Below are the code and all the weights of a small trained network. Each question names an input and a class and asks about switching units off, where a switched-off unit gives its printed mean instead of its output.

import numpy as np


def w(rows, s, z=0):
    codes = np.array(rows[::2]) - 128.0
    scale = np.full(codes.shape[1], s)
    scale[-1] = z or s
    return codes * scale


def f(y):
    return np.maximum(y, 0)


def log_softmax(a):
    a = a - a.max(-1, keepdims=True)
    return a - np.log(np.exp(a).sum(-1, keepdims=True))


def net(x, mask):
    res = np.array(x, float).reshape(1, 8) / 4 @ E
    y = f(res @ A[0][:, :-1].T + A[0][:, -1])
    res = res + np.where(mask, y, B[0][:, -1]) @ B[0][:, :-1]
    return log_softmax(res[-1] @ U[:, :-1].T + U[:, -1])


A, B = {}, {}
E = w([
[163,255,119],'x0',
[72,136,112],'x1',
[178,88,238],'x2',
[191,34,117],'x3',
[183,92,192],'x4',
[79,104,99],'x5',
[16,130,163],'x6',
[154,123,126],'x7',
],0.006)
A[0] = w([
[146,87,115,162],'N1',
[101,194,189,44],'N2',
[79,130,103,2],'N3',
[36,224,163,167],'N4',
[148,102,210,13],'N5',
[208,88,67,193],'N6',
[165,104,212,65],'N7',
[30,158,91,2],'N8',
[123,97,93,53],'N9',
[125,169,169,82],'N10',
[42,78,69,173],'N11',
[173,88,220,94],'N12',
[114,123,154,64],'N13',
[116,183,196,84],'N14',
[99,102,123,75],'N15',
[246,193,69,79],'N16',
],0.011,0.0044)
B[0] = w([
[85,146,164,181],'N1',
[179,140,99,166],'N2',
[117,174,107,146],'N3',
[177,95,18,254],'N4',
[126,104,181,165],'N5',
[50,194,215,238],'N6',
[100,110,193,186],'N7',
[133,186,39,189],'N8',
[117,158,138,140],'N9',
[156,119,113,151],'N10',
[38,175,117,225],'N11',
[128,64,168,210],'N12',
[139,121,126,132],'N13',
[174,97,94,167],'N14',
[149,138,123,143],'N15',
[129,251,145,223],'N16',
],0.023,0.007)
U = w([
[119,93,197,125],'0',
[8,113,84,108],'1',
[53,140,41,93],'2',
[65,161,85,255],'3',
[210,139,94,108],'4',
[124,204,138,123],'5',
],0.011,0.0091)

Each question gives the input, the list of numbers given to net, and the class t.
The units are the neurons (one row each of A and B). Each row of codes is followed by its name. A weight is (code - 128) times the scale printed after its matrix; where a second scale follows, it is the last column's (A, B and U).
mask holds one flag per neuron, in row order. A switched-off neuron (its flag False) gives its mean, the last column of its row in B, instead of its output. The means were averaged over made-up inputs and are rounded, as every weight is.
A unit's drop is (log p(t) with every unit on - log p(t) with that unit switched off) / (log p(t) with every unit on - log p(t) with every unit switched off).
The circuit of an input: a set's keep is (log p(t) with only the set's units on - log p(t) with every unit switched off) / (log p(t) with every unit on - log p(t) with every unit switched off). Starting from the 12 units with the biggest drops (on a tie, the unit counted first), units are removed one at a time, each time the one whose removal leaves the highest keep (on an exact tie, the one counted first), for as long as the keep stays at least 0.8.
units of the circuit, in order: the units of the circuit, biggest drop first
unit that matters most: the unit with the biggest drop
top k neurons: the k neurons with the biggest drops, biggest first
drop of u: that unit's drop, to one decimal
input [8,-4,-2,3,-5,0,7,5], class 2: units of the circuit, in order : (N4)
input [1,6,0,8,-6,2,8,-7], class 2: units of the circuit, in order : (N8; N6; N4)
input [-8,-2,-6,-1,0,-5,-5,0], class 1: units of the circuit, in order : (N16; N8; N6)
input [-8,2,-7,0,0,6,-7,-3], class 1: units of the circuit, in order : (N11; N16)
input [-4,4,-4,6,-8,8,7,-2], class 2: top 2 neurons : (N8; N6)
input [0,2,0,-5,0,6,-7,5], class 5: units of the circuit, in order : (N4; N11)
input [1,-7,-5,0,-1,-3,6,4], class 2: units of the circuit, in order : (N6; N16; N7)
input [7,-7,8,-8,-4,3,-5,6], class 4: top 3 neurons : (N6; N14; N11)
input [6,5,-3,7,-7,-5,3,1], class 2: top 3 neurons : (N6; N4; N7)
input [7,8,-4,0,4,3,-4,5], class 5: top 2 neurons : (N16; N11)
input [-8,7,1,6,-6,-5,-2,2], class 1: top 2 neurons : (N16; N11)
input [6,6,8,8,-4,7,3,1], class 0: top 2 neurons : (N4; N8)
input [2,-5,6,-8,4,-3,-2,5], class 0: top 2 neurons : (N7; N12)
input [3,-8,2,2,4,-8,-1,-1], class 0: unit that matters most : N12
input [-7,0,1,-8,-1,-7,3,-5], class 2: drop of N6 : 0.1
input [-3,-7,-8,4,8,2,-7,2], class 5: drop of N16 : 0.2
input [8,-7,-7,-3,2,2,-1,0], class 4: drop of N6 : 0.4
